Here is a tiny trained network, its code and every weight. The questions are about switching its units off for an input and a class, where a switched-off unit gives its printed mean instead of its output.

import numpy as np


def w(rows, s, z=0):
    codes = np.array(rows[::2]) - 128.0
    scale = np.full(codes.shape[1], s)
    scale[-1] = z or s
    return codes * scale


def norm(h):
    return h / np.sqrt((h * h).mean(-1, keepdims=True) + 1e-5)


def f(y):
    return y / 2 * (1 + np.tanh(0.7978845608 * (y + 0.044715 * y**3)))


def log_softmax(a):
    a = a - a.max(-1, keepdims=True)
    return a - np.log(np.exp(a).sum(-1, keepdims=True))


def net(x, mask):
    res = np.array(x, float).reshape(1, 7) / 4 @ E
    u = 0
    for l in range(2):
        y = f(norm(res) @ A[l][:, :-1].T + A[l][:, -1])
        res = res + np.where(mask[u : u + 4], y, B[l][:, -1]) @ B[l][:, :-1]
        u += 4
    return log_softmax(norm(res)[-1] @ U[:, :-1].T + U[:, -1])


A, B = {}, {}
E = w([
[130,147,116,101,119,146,102,128,158,136],'x0',
[120,147,100,118,94,111,130,142,130,106],'x1',
[122,124,114,122,106,133,125,138,133,129],'x2',
[97,112,124,93,126,160,115,133,126,99],'x3',
[55,179,195,131,117,192,102,211,79,175],'x4',
[71,63,128,121,166,14,104,187,225,123],'x5',
[89,149,49,139,184,144,3,117,28,148],'x6',
],0.0056)
A[0] = w([
[99,177,254,117,89,113,85,220,107,159,191],'0.n0',
[70,117,75,115,225,52,92,194,117,144,2],'0.n1',
[155,98,74,138,101,119,98,47,125,116,64],'0.n2',
[140,196,208,91,97,153,223,110,151,102,35],'0.n3',
],0.0065,0.0038)
B[0] = w([
[5,153,81,152,213,78,179,193,191,120,255],'0.n0',
[208,113,56,208,99,255,212,67,154,115,207],'0.n1',
[150,176,172,136,218,200,205,81,14,128,166],'0.n2',
[99,101,36,188,146,233,114,81,176,118,187],'0.n3',
],0.0063,0.0054)
A[1] = w([
[74,92,97,153,92,198,171,164,195,161,98],'1.n0',
[189,57,111,120,128,122,150,66,221,92,251],'1.n1',
[254,104,84,165,48,196,82,10,117,103,149],'1.n2',
[96,225,101,176,178,190,102,142,68,132,158],'1.n3',
],0.0071,0.002)
B[1] = w([
[255,149,97,162,154,150,125,19,92,89,229],'1.n0',
[90,131,207,45,47,91,49,205,100,190,242],'1.n1',
[29,80,98,223,186,118,128,140,248,71,254],'1.n2',
[232,181,168,30,99,118,143,139,27,153,250],'1.n3',
],0.007,0.0076)
U = w([
[50,51,111,185,136,90,128,121,239,85,114],'0',
[184,170,76,153,160,173,170,80,77,108,46],'1',
[147,139,220,8,44,50,82,166,60,190,253],'2',
],0.011,0.0013)

Each question gives the input, the list of numbers given to net, and the class t.
The units are the neurons (one row each of A and B). Each row of codes is followed by its name. A weight is (code - 128) times the scale printed after its matrix; where a second scale follows, it is the last column's (A, B and U).
mask holds one flag per neuron, layer by layer. A switched-off neuron (its flag False) gives its mean, the last column of its row in B, instead of its output. The means were averaged over made-up inputs and are rounded, as every weight is.
A unit's drop is (log p(t) with every unit on - log p(t) with that unit switched off) / (log p(t) with every unit on - log p(t) with every unit switched off).
The circuit of an input: a set's keep is (log p(t) with only the set's units on - log p(t) with every unit switched off) / (log p(t) with every unit on - log p(t) with every unit switched off). Starting from all 8 units, units are removed one at a time, each time the one whose removal leaves the highest keep (on an exact tie, the one counted first), for as long as the keep stays at least 0.8.
circuit, biggest first: the units of the circuit, biggest drop first
unit that matters most: the unit with the biggest drop
top k neurons: the k neurons with the biggest drops, biggest first
top k neurons in layer l: the k neurons of layer l with the biggest drops, biggest first
drop when u is switched off: that unit's drop, to one decimal
input [-3,7,-7,8,7,-2,-4], class 1: top 3 neurons : 1.n2; 1.n0; 0.n3
input [1,-3,3,-1,-7,-7,-8], class 0: circuit, biggest first : 1.n2
input [-6,7,-7,3,0,-1,-1], class 0: circuit, biggest first : 0.n0; 1.n2
input [6,-7,5,-2,7,5,8], class 1: top 2 neurons : 0.n1; 1.n1
input [-6,2,8,7,8,-8,1], class 2: top 2 neurons in layer 1 : 1.n3; 1.n2
input [-8,4,2,-2,5,4,2], class 1: top 2 neurons : 0.n1; 1.n2
input [6,-8,-1,6,2,-6,7], class 2: top 2 neurons : 0.n1; 1.n3
input [1,-4,5,-6,-4,6,-8], class 2: top 2 neurons in layer 1 : 1.n1; 1.n2
input [-3,-6,-3,7,-4,-7,0], class 0: top 3 neurons : 1.n2; 0.n0; 1.n0
input [4,6,-5,7,3,3,5], class 1: top 2 neurons : 0.n1; 1.n1
input [-1,-4,4,6,6,2,2], class 1: top 2 neurons : 1.n1; 1.n2
input [-8,8,-4,-3,1,-6,8], class 2: top 2 neurons in layer 0 : 0.n1; 0.n3
input [7,-5,3,6,0,-8,0], class 0: top 2 neurons in layer 1 : 1.n2; 1.n0
input [6,5,3,-7,5,5,5], class 1: circuit, biggest first : 0.n1
input [3,-5,8,8,0,3,-6], class 2: top 2 neurons in layer 1 : 1.n2; 1.n1
input [6,-7,1,3,-3,-7,-1], class 0: top 2 neurons : 1.n2; 0.n0
input [-1,-7,-7,-7,-6,6,-7], class 2: drop when 1.n2 is switched off : 0.1
input [-1,-3,6,4,-8,4,-1], class 2: drop when 1.n1 is switched off : 0.7
input [1,2,0,-7,3,6,6], class 1: drop when 0.n1 is switched off : 0.5
input [-1,-2,2,3,5,-2,8], class 2: unit that matters most : 1.n3
input [3,1,2,8,-7,8,0], class 2: top 2 neurons in layer 1 : 1.n1; 1.n2
